Below are the code and all the weights of a small trained network. Each question names an input and a class and asks about switching units off, where a switched-off unit gives its printed mean instead of its output.

import numpy as np


def w(rows, s, z=0):
    codes = np.array(rows[::2]) - 128.0
    scale = np.full(codes.shape[1], s)
    scale[-1] = z or s
    return codes * scale


def f(y):
    return y / 2 * (1 + np.tanh(0.7978845608 * (y + 0.044715 * y**3)))


def log_softmax(a):
    a = a - a.max(-1, keepdims=True)
    return a - np.log(np.exp(a).sum(-1, keepdims=True))


def net(x, mask):
    res = np.array(x, float).reshape(1, 8) / 4 @ E
    y = f(res @ A[0][:, :-1].T + A[0][:, -1])
    res = res + np.where(mask, y, B[0][:, -1]) @ B[0][:, :-1]
    return log_softmax(res[-1] @ U[:, :-1].T + U[:, -1])


A, B = {}, {}
E = w([
[136,137,122],'x0',
[139,142,119],'x1',
[125,123,128],'x2',
[83,73,178],'x3',
[170,254,210],'x4',
[23,245,99],'x5',
[79,65,187],'x6',
[128,125,128],'x7',
],0.006)
A[0] = w([
[171,143,70,185],'n0',
[159,148,109,83],'n1',
[180,101,131,89],'n2',
[100,83,64,64],'n3',
[159,105,138,71],'n4',
[193,90,129,77],'n5',
[93,185,49,90],'n6',
[108,96,45,89],'n7',
[165,142,130,101],'n8',
[73,158,106,47],'n9',
[92,91,70,22],'n10',
[67,155,103,37],'n11',
[174,147,75,228],'n12',
[220,88,153,57],'n13',
[97,123,111,9],'n14',
[56,158,111,74],'n15',
[149,181,49,166],'n16',
[97,118,177,184],'n17',
[163,78,131,57],'n18',
[48,164,91,94],'n19',
[146,181,163,136],'n20',
[99,129,107,2],'n21',
[248,155,14,115],'n22',
[120,27,158,110],'n23',
[137,170,201,156],'n24',
[100,149,97,190],'n25',
[154,147,222,76],'n26',
[29,203,114,143],'n27',
[189,199,169,107],'n28',
[101,95,78,19],'n29',
[107,96,75,76],'n30',
[95,39,168,160],'n31',
[116,82,64,100],'n32',
[159,101,148,48],'n33',
[168,157,225,149],'n34',
[76,112,183,184],'n35',
[158,100,139,40],'n36',
[100,83,52,85],'n37',
[139,202,199,4],'n38',
],0.012,0.0043)
B[0] = w([
[33,84,120,181],'n0',
[97,146,113,127],'n1',
[138,121,221,146],'n2',
[198,220,140,167],'n3',
[111,135,161,126],'n4',
[219,119,241,159],'n5',
[130,113,166,186],'n6',
[120,214,68,174],'n7',
[117,132,118,132],'n8',
[191,155,222,145],'n9',
[206,210,133,148],'n10',
[210,155,183,146],'n11',
[24,72,106,202],'n12',
[225,162,219,180],'n13',
[173,198,156,110],'n14',
[175,116,180,168],'n15',
[100,70,135,200],'n16',
[74,94,88,184],'n17',
[166,165,170,146],'n18',
[240,112,219,190],'n19',
[134,150,79,182],'n20',
[187,211,176,108],'n21',
[48,87,160,229],'n22',
[84,159,117,221],'n23',
[147,150,52,204],'n24',
[151,40,166,177],'n25',
[116,184,100,177],'n26',
[196,65,180,254],'n27',
[126,143,103,208],'n28',
[169,192,131,136],'n29',
[114,238,133,150],'n30',
[90,96,108,236],'n31',
[143,207,78,174],'n32',
[191,196,143,125],'n33',
[102,164,63,218],'n34',
[88,104,53,203],'n35',
[163,163,181,122],'n36',
[148,255,117,181],'n37',
[148,160,114,181],'n38',
],0.0055)
U = w([
[136,101,126,250],'0',
[205,125,254,4],'1',
[191,81,65,212],'2',
[165,229,67,2],'3',
[141,75,103,122],'4',
],0.013,0.0065)

Each question gives the input, the list of numbers given to net, and the class t.
The units are the neurons (one row each of A and B). Each row of codes is followed by its name. A weight is (code - 128) times the scale printed after its matrix; where a second scale follows, it is the last column's (A, B and U).
mask holds one flag per neuron, in row order. A switched-off neuron (its flag False) gives its mean, the last column of its row in B, instead of its output. The means were averaged over made-up inputs and are rounded, as every weight is.
A unit's drop is (log p(t) with every unit on - log p(t) with that unit switched off) / (log p(t) with every unit on - log p(t) with every unit switched off).
The circuit of an input: a set's keep is (log p(t) with only the set's units on - log p(t) with every unit switched off) / (log p(t) with every unit on - log p(t) with every unit switched off). Starting from the 12 units with the biggest drops (on a tie, the unit counted first), units are removed one at a time, each time the one whose removal leaves the highest keep (on an exact tie, the one counted first), for as long as the keep stays at least 0.8.
circuit, biggest first: the units of the circuit, biggest drop first
unit that matters most: the unit with the biggest drop
k most important neurons: the k neurons with the biggest drops, biggest first
drop of u: that unit's drop, to one decimal
input [5,-3,5,-2,1,-6,1,-6], class 1: unit that matters most	n13
input [6,-3,-3,-1,5,8,5,-8], class 1: circuit, biggest first	[n27; n19]
input [-3,-7,-4,-6,5,-4,-6,5], class 0: circuit, biggest first	[n22; n12]
input [-5,-2,3,-2,8,-5,-4,1], class 3: circuit, biggest first	[n34; n27]
input [5,8,-2,-4,2,-6,-7,-2], class 4: circuit, biggest first	[n12; n22]
input [0,-6,0,1,-8,8,4,-4], class 1: 2 most important neurons	[n19; n27]
input [7,5,-4,-8,4,-8,-8,8], class 0: 3 most important neurons	[n12; n22; n0]
input [-1,-4,4,-1,-8,6,-5,6], class 3: 2 most important neurons	[n7; n37]
input [8,-1,-8,-7,6,3,5,-2], class 2: 2 most important neurons	[n27; n37]
input [-6,-1,7,3,8,-6,1,6], class 3: 2 most important neurons	[n34; n26]
input [-7,-3,2,-3,-5,-7,-6,4], class 1: 2 most important neurons	[n5; n13]
input [2,4,-3,-6,-5,5,-6,5], class 0: drop of n22	0.2
input [1,-2,3,-4,7,-3,2,-7], class 3: drop of n8	0.0
input [-3,-6,6,5,1,8,-1,-1], class 1: drop of n19	0.1
input [-2,3,5,4,-5,-2,-3,-7], class 3: drop of n37	0.2
input [-6,-8,-6,-7,2,6,-5,-2], class 0: most important neuron	[n12]
